Below are the code and all the weights of a small trained network. Each question names an input and a target symbol and asks about switching units off, where a switched-off unit gives its printed mean instead of its output.

import numpy as np


def w(rows, s, z=0):
    codes = np.array(rows[::2]) - 128.0
    scale = np.full(codes.shape[1], s)
    scale[-1] = z or s
    return codes * scale


def f(y):
    return np.maximum(y, 0)


def softmax(a):
    e = np.exp(a - a.max(-1, keepdims=True))
    return e / e.sum(-1, keepdims=True)


def log_softmax(a):
    a = a - a.max(-1, keepdims=True)
    return a - np.log(np.exp(a).sum(-1, keepdims=True))


def net(x, mask):
    ids = ['αβγδεζηθλπσφω'.index(c) for c in x.split()]
    T = len(ids)
    res = E[ids] + P[:T]
    r = res
    for j in range(2):
        rows = slice(2 * j, 2 * j + 2)
        q, k, v = (r @ M[0][rows].T for M in (Q, K, V))
        z = softmax(np.where(np.tri(T) > 0, q @ k.T / 2**0.5, -1e9)) @ v
        o = O[0][rows]
        res = res + np.where(mask[j], z, o[:, -1]) @ o[:, :-1]
    y = f(res @ A[0][:, :-1].T + A[0][:, -1])
    res = res + np.where(mask[2:14], y, B[0][:, -1]) @ B[0][:, :-1]
    return log_softmax(res[-1] @ U[:, :-1].T + U[:, -1])


Q, K, V, O, A, B = {}, {}, {}, {}, {}, {}
E = w([
[61,30,137],'α',
[29,116,170],'β',
[95,45,72],'γ',
[105,10,109],'δ',
[124,6,109],'ε',
[21,117,58],'ζ',
[158,25,97],'η',
[33,103,18],'θ',
[154,83,207],'λ',
[91,86,137],'π',
[86,240,219],'σ',
[151,118,88],'φ',
[164,138,205],'ω',
],0.011)
P = w([
[161,136,113],'0',
[78,39,231],'1',
[122,158,66],'2',
[175,207,117],'3',
[8,160,243],'4',
[206,116,149],'5',
],0.011)
Q[0] = w([
[208,104,167],'h1',
[144,180,151],'h1',
[49,174,129],'h2',
[88,209,2],'h2',
],0.009)
K[0] = w([
[193,47,212],'h1',
[100,165,210],'h1',
[195,143,52],'h2',
[13,192,136],'h2',
],0.011)
V[0] = w([
[3,129,133],'h1',
[88,211,195],'h1',
[155,27,207],'h2',
[232,64,248],'h2',
],0.0068)
O[0] = w([
[155,93,225,252],'h1',
[122,164,149,81],'h1',
[86,110,68,117],'h2',
[2,196,54,2],'h2',
],0.009,0.0031)
A[0] = w([
[25,36,146,154],'n1',
[132,86,112,62],'n2',
[28,135,174,34],'n3',
[220,110,1,109],'n4',
[153,216,110,89],'n5',
[141,91,77,67],'n6',
[43,93,70,153],'n7',
[170,40,180,181],'n8',
[120,27,68,71],'n9',
[212,219,70,254],'n10',
[192,90,10,74],'n11',
[59,193,104,108],'n12',
],0.0098,0.0082)
B[0] = w([
[159,208,204,226],'n1',
[156,229,137,131],'n2',
[157,14,67,154],'n3',
[225,136,147,168],'n4',
[177,95,149,135],'n5',
[182,177,163,133],'n6',
[92,50,144,179],'n7',
[73,107,94,248],'n8',
[171,120,156,163],'n9',
[83,178,7,196],'n10',
[190,169,128,154],'n11',
[137,138,146,139],'n12',
],0.012,0.011)
U = w([
[108,75,173,213],'α',
[130,152,181,243],'β',
[193,86,130,90],'γ',
[184,95,149,3],'δ',
[192,113,153,26],'ε',
[84,11,69,87],'ζ',
[200,125,134,19],'η',
[152,8,63,132],'θ',
[64,97,87,108],'λ',
[110,89,99,149],'π',
[124,188,133,192],'σ',
[152,131,73,132],'φ',
[76,138,76,90],'ω',
],0.015,0.0039)

Each question gives the input, a string of symbols that net reads in full, and the target symbol t.
The units are the heads (2 rows each of Q, K, V and O) and the neurons (one row each of A and B). Each row of codes is followed by its name. A weight is (code - 128) times the scale printed after its matrix; where a second scale follows, it is the last column's (O, A, B and U).
mask holds one flag per unit, heads first, then neurons. A switched-off unit (its flag False) gives its mean, the last column of its rows in O or B, instead of its output. The means were averaged over made-up inputs and are rounded, as every weight is.
A unit's drop is (log p(t) with every unit on - log p(t) with that unit switched off) / (log p(t) with every unit on - log p(t) with every unit switched off).
The circuit of an input: a set's keep is (log p(t) with only the set's units on - log p(t) with every unit switched off) / (log p(t) with every unit on - log p(t) with every unit switched off). Starting from the 12 units with the biggest drops (on a tie, the unit counted first), units are removed one at a time, each time the one whose removal leaves the highest keep (on an exact tie, the one counted first), for as long as the keep stays at least 0.8.
circuit, biggest first: the units of the circuit, biggest drop first
unit that matters most: the unit with the biggest drop
top k neurons: the k neurons with the biggest drops, biggest first
heads that matter: for each layer, one digit per head in row order, 1 if its drop is at least 0.15 and else 0, layers parted by /
drop of u: that unit's drop, to one decimal
input θ φ λ θ θ, target β: top neuron -> (n1)
input θ ζ ζ φ θ φ, target θ: heads that matter -> 01
input θ ω θ γ θ, target β: heads that matter -> 01
input φ φ σ η ζ, target α: circuit, biggest first -> (n3; n1; n10; n7)
input π γ λ θ γ η, target η: heads that matter -> 11
input φ η η, target η: circuit, biggest first -> (n4; n11; h1)
input θ η θ γ, target θ: top 3 neurons -> (n1; n8; n4)
input α λ ε λ θ, target α: circuit, biggest first -> (n1; n3; n10; n7)
input φ η α, target α: heads that matter -> 00
input δ φ θ, target θ: heads that matter -> 01
input ω ζ ζ φ, target φ: heads that matter -> 00
input ζ θ ζ η, target θ: top 2 neurons -> (n1; n8)
input η θ θ φ σ, target α: heads that matter -> 10
input γ η θ, target θ: heads that matter -> 01
input α η ζ ζ γ ω, target ω: circuit, biggest first -> (h2)
input α φ θ β ζ, target α: top 2 neurons -> (n8; n10)
input ζ θ θ α ω, target α: drop of n3 -> 0.1
input γ π ζ, target ζ: drop of n1 -> 1.1
input φ ζ σ η θ, target α: drop of n10 -> 0.3
input γ γ φ γ, target φ: unit that matters most -> n10
